Below are the code and all the weights of a small trained network. Each question names an input and a target symbol and asks about switching units off, where a switched-off unit gives its printed mean instead of its output.

import numpy as np


def w(rows, s, z=0):
    codes = np.array(rows[::2]) - 128.0
    scale = np.full(codes.shape[1], s)
    scale[-1] = z or s
    return codes * scale


def norm(h):
    return h / np.sqrt((h * h).mean(-1, keepdims=True) + 1e-5)


def f(y):
    return np.maximum(y, 0)


def softmax(a):
    e = np.exp(a - a.max(-1, keepdims=True))
    return e / e.sum(-1, keepdims=True)


def log_softmax(a):
    a = a - a.max(-1, keepdims=True)
    return a - np.log(np.exp(a).sum(-1, keepdims=True))


def net(x, mask):
    ids = ['ΓΣΨΩαβδζηθλμπφ'.index(c) for c in x.split()]
    T = len(ids)
    res = E[ids] + P[:T]
    u = 0
    for l in range(2):
        r = norm(res)
        for j in range(2):
            rows = slice(2 * j, 2 * j + 2)
            q, k, v = (r @ M[l][rows].T for M in (Q, K, V))
            z = softmax(np.where(np.tri(T) > 0, q @ k.T / 2**0.5, -1e9)) @ v
            o = O[l][rows]
            res = res + np.where(mask[u + j], z, o[:, -1]) @ o[:, :-1]
        u += 2
        y = f(norm(res) @ A[l][:, :-1].T + A[l][:, -1])
        res = res + np.where(mask[u : u + 16], y, B[l][:, -1]) @ B[l][:, :-1]
        u += 16
    return log_softmax(norm(res)[-1] @ U[:, :-1].T + U[:, -1])


Q, K, V, O, A, B = {}, {}, {}, {}, {}, {}
E = w([
[135,49,113,181,192,124],'Γ',
[84,39,137,150,113,167],'Σ',
[139,132,127,234,188,79],'Ψ',
[115,88,126,131,162,82],'Ω',
[116,84,165,162,222,139],'α',
[137,35,66,125,45,221],'β',
[120,167,131,150,129,178],'δ',
[120,136,162,134,230,150],'ζ',
[128,94,125,81,80,128],'η',
[79,102,130,140,160,173],'θ',
[249,138,100,175,186,92],'λ',
[175,97,171,110,86,136],'μ',
[176,170,190,80,148,128],'π',
[156,164,139,82,182,127],'φ',
],0.013)
P = w([
[121,161,64,140,140,220],'0',
[70,3,193,130,138,145],'1',
[72,46,183,124,121,145],'2',
[105,82,184,108,110,157],'3',
[116,111,190,111,112,166],'4',
[139,135,187,115,105,186],'5',
],0.0072)
Q[0] = w([
[132,1,244,143,135,174],'L0H0',
[194,44,225,148,243,248],'L0H0',
[115,181,79,30,98,39],'L0H1',
[46,185,79,149,146,85],'L0H1',
],0.0058)
K[0] = w([
[175,145,192,52,178,145],'L0H0',
[255,140,187,35,112,101],'L0H0',
[75,96,143,171,89,183],'L0H1',
[139,63,146,183,126,105],'L0H1',
],0.0081)
V[0] = w([
[78,178,83,55,214,148],'L0H0',
[146,152,254,122,123,179],'L0H0',
[28,205,112,204,113,94],'L0H1',
[221,182,166,130,169,128],'L0H1',
],0.0059)
O[0] = w([
[157,108,85,60,196,177,32],'L0H0',
[18,148,114,127,154,81,238],'L0H0',
[123,153,122,151,107,249,27],'L0H1',
[145,121,58,91,65,82,254],'L0H1',
],0.011,0.0028)
A[0] = w([
[73,36,253,55,138,101,176],'L0N0',
[45,197,145,142,210,75,132],'L0N1',
[189,34,171,144,72,146,93],'L0N2',
[84,146,80,155,200,122,2],'L0N3',
[151,78,129,194,73,87,95],'L0N4',
[70,136,60,229,163,192,172],'L0N5',
[108,187,120,126,87,166,74],'L0N6',
[94,208,211,127,84,172,35],'L0N7',
[63,82,49,120,35,129,149],'L0N8',
[147,110,154,64,201,111,74],'L0N9',
[48,114,143,148,163,189,30],'L0N10',
[208,169,171,100,23,161,129],'L0N11',
[76,85,135,91,91,180,109],'L0N12',
[125,189,183,66,181,89,187],'L0N13',
[156,106,197,12,68,133,82],'L0N14',
[30,183,107,39,121,113,126],'L0N15',
],0.007,0.0052)
B[0] = w([
[105,144,90,241,190,172,255],'L0N0',
[162,1,118,140,106,156,212],'L0N1',
[77,167,92,163,139,78,171],'L0N2',
[137,17,139,87,120,101,134],'L0N3',
[147,187,120,160,122,146,215],'L0N4',
[147,102,185,45,16,93,213],'L0N5',
[174,147,182,177,119,124,132],'L0N6',
[94,102,128,202,227,129,134],'L0N7',
[150,113,139,214,197,59,175],'L0N8',
[136,102,95,155,84,160,147],'L0N9',
[206,150,229,136,169,135,145],'L0N10',
[105,95,126,172,163,101,141],'L0N11',
[195,140,105,93,197,96,148],'L0N12',
[117,37,101,189,109,59,184],'L0N13',
[22,8,211,129,168,184,144],'L0N14',
[135,33,111,205,149,95,173],'L0N15',
],0.0059,0.0065)
Q[1] = w([
[115,136,88,147,12,170],'L1H0',
[131,64,144,175,254,104],'L1H0',
[181,50,117,231,107,123],'L1H1',
[67,119,92,60,77,122],'L1H1',
],0.008)
K[1] = w([
[83,110,254,122,150,92],'L1H0',
[215,125,82,47,125,203],'L1H0',
[132,249,103,55,173,136],'L1H1',
[145,50,143,169,43,159],'L1H1',
],0.0092)
V[1] = w([
[118,145,97,38,254,142],'L1H0',
[187,27,89,155,96,166],'L1H0',
[76,50,145,161,162,182],'L1H1',
[64,79,163,124,167,37],'L1H1',
],0.0084)
O[1] = w([
[197,43,207,195,190,118,68],'L1H0',
[158,172,45,135,104,204,254],'L1H0',
[98,112,177,120,22,203,135],'L1H1',
[226,2,56,177,39,162,94],'L1H1',
],0.0078,0.009)
A[1] = w([
[69,130,76,123,125,158,158],'L1N0',
[117,113,192,109,209,84,69],'L1N1',
[160,98,111,174,155,121,63],'L1N2',
[79,127,70,96,131,168,71],'L1N3',
[204,136,121,55,127,40,3],'L1N4',
[119,169,111,115,154,157,137],'L1N5',
[204,70,168,145,134,124,42],'L1N6',
[8,112,133,173,175,131,120],'L1N7',
[95,94,219,33,131,209,39],'L1N8',
[116,168,121,230,128,78,111],'L1N9',
[140,165,178,157,134,226,125],'L1N10',
[134,156,153,116,169,120,160],'L1N11',
[74,161,90,100,98,121,136],'L1N12',
[183,172,120,105,157,186,114],'L1N13',
[55,161,148,66,197,84,174],'L1N14',
[112,97,83,155,188,212,98],'L1N15',
],0.011,0.005)
B[1] = w([
[165,121,128,76,120,80,202],'L1N0',
[91,132,40,76,162,187,157],'L1N1',
[172,110,162,161,162,107,180],'L1N2',
[220,114,93,96,115,109,162],'L1N3',
[28,108,223,87,81,107,148],'L1N4',
[150,119,138,176,178,116,165],'L1N5',
[158,103,160,36,136,127,152],'L1N6',
[234,130,141,141,48,142,228],'L1N7',
[204,148,239,213,135,86,146],'L1N8',
[155,194,165,172,140,113,254],'L1N9',
[90,149,93,146,69,183,177],'L1N10',
[78,149,114,171,134,141,159],'L1N11',
[171,122,194,58,121,105,190],'L1N12',
[132,77,66,186,127,167,153],'L1N13',
[2,71,49,164,118,173,193],'L1N14',
[180,182,151,78,143,78,184],'L1N15',
],0.0093,0.0081)
U = w([
[171,136,57,174,153,176,228],'Γ',
[78,120,176,198,65,45,162],'Σ',
[131,197,124,43,86,81,155],'Ψ',
[181,183,197,161,166,186,83],'Ω',
[161,103,139,157,119,167,71],'α',
[174,128,2,153,108,195,11],'β',
[16,153,87,122,136,154,154],'δ',
[153,110,182,105,152,158,97],'ζ',
[93,117,145,148,126,180,129],'η',
[115,139,247,135,163,135,95],'θ',
[161,191,69,192,225,25,98],'λ',
[60,19,77,161,77,29,74],'μ',
[112,28,71,49,191,87,132],'π',
[130,99,194,54,220,121,143],'φ',
],0.0088,0.012)

Each question gives the input, a string of symbols that net reads in full, and the target symbol t.
The units are the heads (2 rows each of Q, K, V and O) and the neurons (one row each of A and B). Each row of codes is followed by its name. A weight is (code - 128) times the scale printed after its matrix; where a second scale follows, it is the last column's (O, A, B and U).
mask holds one flag per unit, layer by layer, with each layer's heads first. A switched-off unit (its flag False) gives its mean, the last column of its rows in O or B, instead of its output. The means were averaged over made-up inputs and are rounded, as every weight is.
A unit's drop is (log p(t) with every unit on - log p(t) with that unit switched off) / (log p(t) with every unit on - log p(t) with every unit switched off).
The circuit of an input: a set's keep is (log p(t) with only the set's units on - log p(t) with every unit switched off) / (log p(t) with every unit on - log p(t) with every unit switched off). Starting from the 12 units with the biggest drops (on a tie, the unit counted first), units are removed one at a time, each time the one whose removal leaves the highest keep (on an exact tie, the one counted first), for as long as the keep stays at least 0.8.
units of the circuit, in order: the units of the circuit, biggest drop first
most important unit: the unit with the biggest drop
k most important neurons: the k neurons with the biggest drops, biggest first
top k neurons in layer l: the k neurons of layer l with the biggest drops, biggest first
which heads matter: for each layer, one digit per head in row order, 1 if its drop is at least 0.15 and else 0, layers parted by /
input Ψ λ Ψ Ψ δ, target Ψ: which heads matter : 01 / 10
input Σ η Ψ μ μ δ, target Σ: units of the circuit, in order : L0H0
input δ Ψ Ψ μ δ ζ, target δ: top 2 neurons in layer 0 : L0N1, L0N5
input Ψ φ μ Ψ β, target Ψ: which heads matter : 11 / 10
input δ λ Ψ η Ψ, target δ: 3 most important neurons : L1N14, L0N1, L1N1
input Ψ ζ Ψ δ, target Ψ: top 2 neurons in layer 0 : L0N5, L0N1
input Ψ Ψ μ θ θ, target Ψ: units of the circuit, in order : L1H0, L1N12
input λ Ψ μ λ, target Σ: units of the circuit, in order : L1N4, L0N0
input Ψ λ λ λ, target Ψ: which heads matter : 11 / 10
input Ψ Ψ Ψ Γ Ψ, target Ψ: units of the circuit, in order : L1H0, L0N5, L1N12, L0H1
input δ Ψ π λ, target δ: which heads matter : 11 / 01
input λ λ η Ω, target λ: units of the circuit, in order : L1H1, L0N0, L0H0
input λ Σ α δ, target λ: which heads matter : 01 / 01
input λ Γ η, target λ: 2 most important neurons : L0N0, L1N15
input φ Ψ Ω Ψ, target φ: most important unit : L0H0
input φ α α φ, target π: which heads matter : 10 / 00
input Ψ Ψ μ μ μ Ψ, target Ψ: which heads matter : 11 / 10
input ζ δ Ψ Ω, target Γ: which heads matter : 00 / 00
input Ψ δ Ψ Γ, target Ψ: which heads matter : 00 / 10
input λ Γ λ Ψ Ω, target λ: most important unit : L1H1
input μ Ψ λ Ω λ, target Σ: top 2 neurons in layer 0 : L0N0, L0N1
input λ Ω α, target λ: top 2 neurons in layer 0 : L0N0, L0N1
input Ψ Ψ α β, target Ψ: top 2 neurons in layer 1 : L1N12, L1N0
input Ψ Ψ Γ Ψ μ λ, target Ψ: 2 most important neurons : L0N0, L1N12
input Ψ Ψ φ ζ μ θ, target Ψ: top 2 neurons in layer 0 : L0N5, L0N13
